Here is a tiny trained network, its code and every weight. The questions are about switching its units off for an input and a class, where a switched-off unit gives its printed mean instead of its output.

import numpy as np


def w(rows, s, z=0):
    codes = np.array(rows[::2]) - 128.0
    scale = np.full(codes.shape[1], s)
    scale[-1] = z or s
    return codes * scale


def norm(h):
    return h / np.sqrt((h * h).mean(-1, keepdims=True) + 1e-5)


def f(y):
    return y / 2 * (1 + np.tanh(0.7978845608 * (y + 0.044715 * y**3)))


def log_softmax(a):
    a = a - a.max(-1, keepdims=True)
    return a - np.log(np.exp(a).sum(-1, keepdims=True))


def net(x, mask):
    res = np.array(x, float).reshape(1, 4) / 4 @ E
    u = 0
    for l in range(2):
        y = f(norm(res) @ A[l][:, :-1].T + A[l][:, -1])
        res = res + np.where(mask[u : u + 15], y, B[l][:, -1]) @ B[l][:, :-1]
        u += 15
    return log_softmax(norm(res)[-1] @ U[:, :-1].T + U[:, -1])


A, B = {}, {}
E = w([
[91,135,162,105,66],'x0',
[158,78,60,117,82],'x1',
[116,179,81,29,185],'x2',
[97,253,102,127,90],'x3',
],0.0037)
A[0] = w([
[75,56,204,60,139,37],'0.n0',
[99,74,234,191,156,4],'0.n1',
[194,115,88,171,109,63],'0.n2',
[238,136,86,189,148,75],'0.n3',
[128,160,128,62,88,155],'0.n4',
[115,123,120,166,181,67],'0.n5',
[103,167,120,48,139,128],'0.n6',
[158,57,141,253,64,10],'0.n7',
[15,227,141,167,169,44],'0.n8',
[138,35,142,6,201,44],'0.n9',
[189,100,15,21,95,24],'0.n10',
[137,136,35,67,114,248],'0.n11',
[56,121,215,111,226,114],'0.n12',
[131,75,111,1,19,24],'0.n13',
[107,251,150,171,199,137],'0.n14',
],0.0074,0.0032)
B[0] = w([
[18,102,189,107,87,154],'0.n0',
[73,151,64,132,142,184],'0.n1',
[121,112,181,185,125,144],'0.n2',
[149,111,144,214,97,158],'0.n3',
[45,117,95,140,118,169],'0.n4',
[254,102,109,173,120,120],'0.n5',
[122,64,56,197,156,178],'0.n6',
[124,171,96,202,198,246],'0.n7',
[164,173,212,101,55,216],'0.n8',
[77,175,89,74,103,202],'0.n9',
[121,46,113,21,4,190],'0.n10',
[62,159,76,138,70,235],'0.n11',
[162,143,209,112,151,189],'0.n12',
[160,122,15,104,78,173],'0.n13',
[236,175,161,81,71,252],'0.n14',
],0.0068,0.0041)
A[1] = w([
[141,242,118,123,175,139],'1.n0',
[208,156,50,70,117,137],'1.n1',
[96,47,131,146,124,135],'1.n2',
[2,105,149,14,92,127],'1.n3',
[137,79,93,226,98,3],'1.n4',
[160,70,95,227,203,71],'1.n5',
[41,53,160,94,205,79],'1.n6',
[128,104,180,111,96,62],'1.n7',
[59,161,106,110,23,100],'1.n8',
[209,125,73,176,77,73],'1.n9',
[119,93,57,75,155,146],'1.n10',
[114,72,138,111,164,3],'1.n11',
[111,67,96,245,149,22],'1.n12',
[147,171,215,188,138,185],'1.n13',
[99,197,144,162,84,75],'1.n14',
],0.0092,0.005)
B[1] = w([
[132,138,54,198,135,193],'1.n0',
[28,49,101,174,166,192],'1.n1',
[119,131,94,107,59,147],'1.n2',
[94,120,197,71,143,253],'1.n3',
[190,142,182,136,187,157],'1.n4',
[121,1,245,87,234,196],'1.n5',
[146,212,189,95,154,152],'1.n6',
[112,152,145,69,176,118],'1.n7',
[202,122,73,212,186,245],'1.n8',
[80,200,184,113,238,168],'1.n9',
[103,77,126,73,52,167],'1.n10',
[142,186,132,100,123,109],'1.n11',
[233,51,190,200,213,189],'1.n12',
[133,67,78,102,104,242],'1.n13',
[88,216,55,187,209,167],'1.n14',
],0.0073,0.006)
U = w([
[223,219,197,84,35,194],'0',
[24,43,22,51,14,108],'1',
[156,45,212,202,226,58],'2',
[36,181,247,10,135,69],'3',
[120,219,29,223,121,253],'4',
],0.015,0.0015)

Each question gives the input, the list of numbers given to net, and the class t.
The units are the neurons (one row each of A and B). Each row of codes is followed by its name. A weight is (code - 128) times the scale printed after its matrix; where a second scale follows, it is the last column's (A, B and U).
mask holds one flag per neuron, layer by layer. A switched-off neuron (its flag False) gives its mean, the last column of its row in B, instead of its output. The means were averaged over made-up inputs and are rounded, as every weight is.
A unit's drop is (log p(t) with every unit on - log p(t) with that unit switched off) / (log p(t) with every unit on - log p(t) with every unit switched off).
The circuit of an input: a set's keep is (log p(t) with only the set's units on - log p(t) with every unit switched off) / (log p(t) with every unit on - log p(t) with every unit switched off). Starting from the 12 units with the biggest drops (on a tie, the unit counted first), units are removed one at a time, each time the one whose removal leaves the highest keep (on an exact tie, the one counted first), for as long as the keep stays at least 0.8.
circuit, biggest first: the units of the circuit, biggest drop first
k most important neurons: the k neurons with the biggest drops, biggest first
top k neurons in layer l: the k neurons of layer l with the biggest drops, biggest first
drop when u is switched off: that unit's drop, to one decimal
input [3,-6,7,1], class 4: circuit, biggest first -> (1.n0)
input [-3,-4,4,-2], class 4: 4 most important neurons -> (0.n10, 1.n0, 1.n5, 1.n3)
input [-7,-5,0,6], class 0: 2 most important neurons -> (0.n14, 0.n8)
input [-4,1,1,-2], class 1: top 4 neurons in layer 0 -> (0.n9, 0.n10, 0.n7, 0.n8)
input [-2,1,4,3], class 1: 2 most important neurons -> (0.n10, 0.n7)
input [-2,0,4,2], class 1: 3 most important neurons -> (0.n10, 0.n7, 1.n1)
input [4,7,-2,-3], class 1: top 2 neurons in layer 0 -> (0.n13, 0.n10)
input [1,-1,8,-7], class 3: top 3 neurons in layer 0 -> (0.n0, 0.n12, 0.n14)
input [5,-4,-4,-5], class 3: top 2 neurons in layer 0 -> (0.n0, 0.n6)
input [-5,-5,3,-6], class 3: 2 most important neurons -> (0.n7, 0.n9)
input [7,-3,0,4], class 4: 2 most important neurons -> (0.n10, 1.n14)
input [-3,-8,-8,5], class 4: 2 most important neurons -> (1.n0, 0.n1)
input [8,0,0,1], class 1: 2 most important neurons -> (0.n13, 0.n7)
input [-3,-4,-4,5], class 0: circuit, biggest first -> (0.n14)
input [-4,-2,-3,5], class 0: 2 most important neurons -> (0.n14, 0.n8)
input [-5,-8,-1,-3], class 0: 2 most important neurons -> (0.n12, 1.n5)
input [-2,-1,-2,4], class 0: top 2 neurons in layer 0 -> (0.n8, 0.n14)
input [-1,-3,0,4], class 0: 2 most important neurons -> (0.n8, 0.n14)
input [-5,-2,0,3], class 0: top 2 neurons in layer 0 -> (0.n14, 0.n8)
input [5,2,5,-7], class 1: top neuron in layer 0 -> (0.n13)
input [1,5,-1,0], class 1: drop when 0.n10 is switched off -> 2.2
